Here is a tiny trained network, its code and every weight. The questions are about switching its units off for an input and a class, where a switched-off unit gives its printed mean instead of its output.

import numpy as np


def w(rows, s, z=0):
    codes = np.array(rows[::2]) - 128.0
    scale = np.full(codes.shape[1], s)
    scale[-1] = z or s
    return codes * scale


def f(y):
    return y / 2 * (1 + np.tanh(0.7978845608 * (y + 0.044715 * y**3)))


def log_softmax(a):
    a = a - a.max(-1, keepdims=True)
    return a - np.log(np.exp(a).sum(-1, keepdims=True))


def net(x, mask):
    res = np.array(x, float).reshape(1, 7) / 4 @ E
    y = f(res @ A[0][:, :-1].T + A[0][:, -1])
    res = res + np.where(mask, y, B[0][:, -1]) @ B[0][:, :-1]
    return log_softmax(res[-1] @ U[:, :-1].T + U[:, -1])


A, B = {}, {}
E = w([
[165,113,115,139,179,144],'x0',
[176,61,148,201,105,125],'x1',
[128,128,176,158,229,83],'x2',
[45,135,124,255,47,188],'x3',
[82,77,76,106,187,124],'x4',
[196,176,105,145,131,70],'x5',
[99,159,72,154,140,88],'x6',
],0.0095)
A[0] = w([
[124,248,166,142,141,78,190],'neuron 0',
[142,157,99,84,132,148,171],'neuron 1',
[113,116,112,101,136,127,71],'neuron 2',
[109,152,129,203,221,120,240],'neuron 3',
[75,162,208,97,126,168,168],'neuron 4',
[163,162,128,174,126,153,127],'neuron 5',
[113,74,62,148,110,109,141],'neuron 6',
[68,168,125,203,180,178,125],'neuron 7',
[162,132,138,174,64,97,143],'neuron 8',
[80,124,101,148,147,152,81],'neuron 9',
[117,126,77,98,157,51,195],'neuron 10',
[188,116,121,105,95,121,236],'neuron 11',
[151,170,114,182,112,82,105],'neuron 12',
[183,136,103,103,202,89,146],'neuron 13',
[108,62,161,111,173,153,180],'neuron 14',
[129,178,164,148,121,69,102],'neuron 15',
[145,157,188,94,87,185,161],'neuron 16',
[98,93,200,130,177,144,157],'neuron 17',
[182,101,123,142,89,118,46],'neuron 18',
[163,107,124,211,126,127,252],'neuron 19',
],0.014,0.0041)
B[0] = w([
[11,167,160,184,59,157,229],'neuron 0',
[50,206,95,137,73,118,173],'neuron 1',
[110,197,142,115,128,185,139],'neuron 2',
[197,126,182,195,77,92,222],'neuron 3',
[104,92,84,117,227,145,199],'neuron 4',
[73,165,137,128,60,179,171],'neuron 5',
[177,217,105,132,98,79,171],'neuron 6',
[176,139,75,112,123,76,211],'neuron 7',
[116,98,205,123,110,169,209],'neuron 8',
[120,106,79,147,113,70,162],'neuron 9',
[119,145,188,254,97,190,224],'neuron 10',
[69,84,162,175,176,197,190],'neuron 11',
[147,187,105,74,55,149,183],'neuron 12',
[166,127,170,173,147,240,247],'neuron 13',
[140,169,140,186,152,64,187],'neuron 14',
[107,200,129,151,87,178,173],'neuron 15',
[57,47,155,82,187,173,201],'neuron 16',
[139,155,127,172,184,52,184],'neuron 17',
[143,86,197,116,146,164,156],'neuron 18',
[158,187,193,188,91,98,222],'neuron 19',
],0.0082,0.011)
U = w([
[189,80,161,146,254,99,145],'0',
[152,128,22,72,96,76,4],'1',
[116,105,166,118,150,203,24],'2',
[77,201,119,129,114,120,246],'3',
[45,125,72,54,188,155,118],'4',
],0.0089,0.0037)

Each question gives the input, the list of numbers given to net, and the class t.
The units are the neurons (one row each of A and B). Each row of codes is followed by its name. A weight is (code - 128) times the scale printed after its matrix; where a second scale follows, it is the last column's (A, B and U).
mask holds one flag per neuron, in row order. A switched-off neuron (its flag False) gives its mean, the last column of its row in B, instead of its output. The means were averaged over made-up inputs and are rounded, as every weight is.
A unit's drop is (log p(t) with every unit on - log p(t) with that unit switched off) / (log p(t) with every unit on - log p(t) with every unit switched off).
The circuit of an input: a set's keep is (log p(t) with only the set's units on - log p(t) with every unit switched off) / (log p(t) with every unit on - log p(t) with every unit switched off). Starting from the 12 units with the biggest drops (on a tie, the unit counted first), units are removed one at a time, each time the one whose removal leaves the highest keep (on an exact tie, the one counted first), for as long as the keep stays at least 0.8.
circuit, biggest first: the units of the circuit, biggest drop first
most important unit: the unit with the biggest drop
k most important neurons: the k neurons with the biggest drops, biggest first
drop of u: that unit's drop, to one decimal
input [-2,8,8,0,0,7,-1], class 3: circuit, biggest first => neuron 12
input [5,0,-3,-6,3,-6,-3], class 0: circuit, biggest first => neuron 14; neuron 0
input [-8,4,5,-5,0,3,4], class 2: circuit, biggest first => neuron 13; neuron 10
input [0,7,5,4,3,-3,1], class 0: circuit, biggest first => neuron 0; neuron 17
input [6,7,0,7,2,-5,-4], class 3: circuit, biggest first => neuron 19; neuron 13
input [-5,-2,-5,1,8,-6,0], class 4: circuit, biggest first => neuron 3; neuron 19
input [-5,-8,2,6,7,0,-7], class 4: circuit, biggest first => neuron 4; neuron 10
input [1,1,3,-8,5,8,-4], class 2: circuit, biggest first => neuron 13; neuron 10
input [-8,-3,-8,6,-5,4,-3], class 2: circuit, biggest first => neuron 16; neuron 8
input [-3,6,-6,-4,-4,5,4], class 2: circuit, biggest first => neuron 11; neuron 8
input [0,-5,0,-2,6,-1,-8], class 4: circuit, biggest first => neuron 3; neuron 19
input [-1,2,-7,-1,0,4,-1], class 2: circuit, biggest first => neuron 11; neuron 18
input [-5,8,0,-1,6,-2,1], class 0: 2 most important neurons => neuron 0; neuron 1
input [-5,-1,-4,4,-7,-8,-5], class 4: most important unit => neuron 4
input [0,1,-5,-8,8,7,2], class 2: 2 most important neurons => neuron 13; neuron 10
input [-8,4,-2,-3,2,1,-2], class 0: 3 most important neurons => neuron 0; neuron 5; neuron 12
input [-8,3,-4,6,-7,4,-3], class 2: 2 most important neurons => neuron 8; neuron 16
input [-3,5,7,7,6,-4,-2], class 0: drop of neuron 16 => 0.0
input [0,-2,-5,-6,-7,4,-6], class 2: drop of neuron 11 => 0.1
input [-1,-4,5,7,5,-4,5], class 1: most important unit => neuron 7
input [-1,-8,-3,7,6,1,-2], class 4: drop of neuron 4 => 0.2
input [7,4,-5,-7,2,3,2], class 2: drop of neuron 1 => 0.2
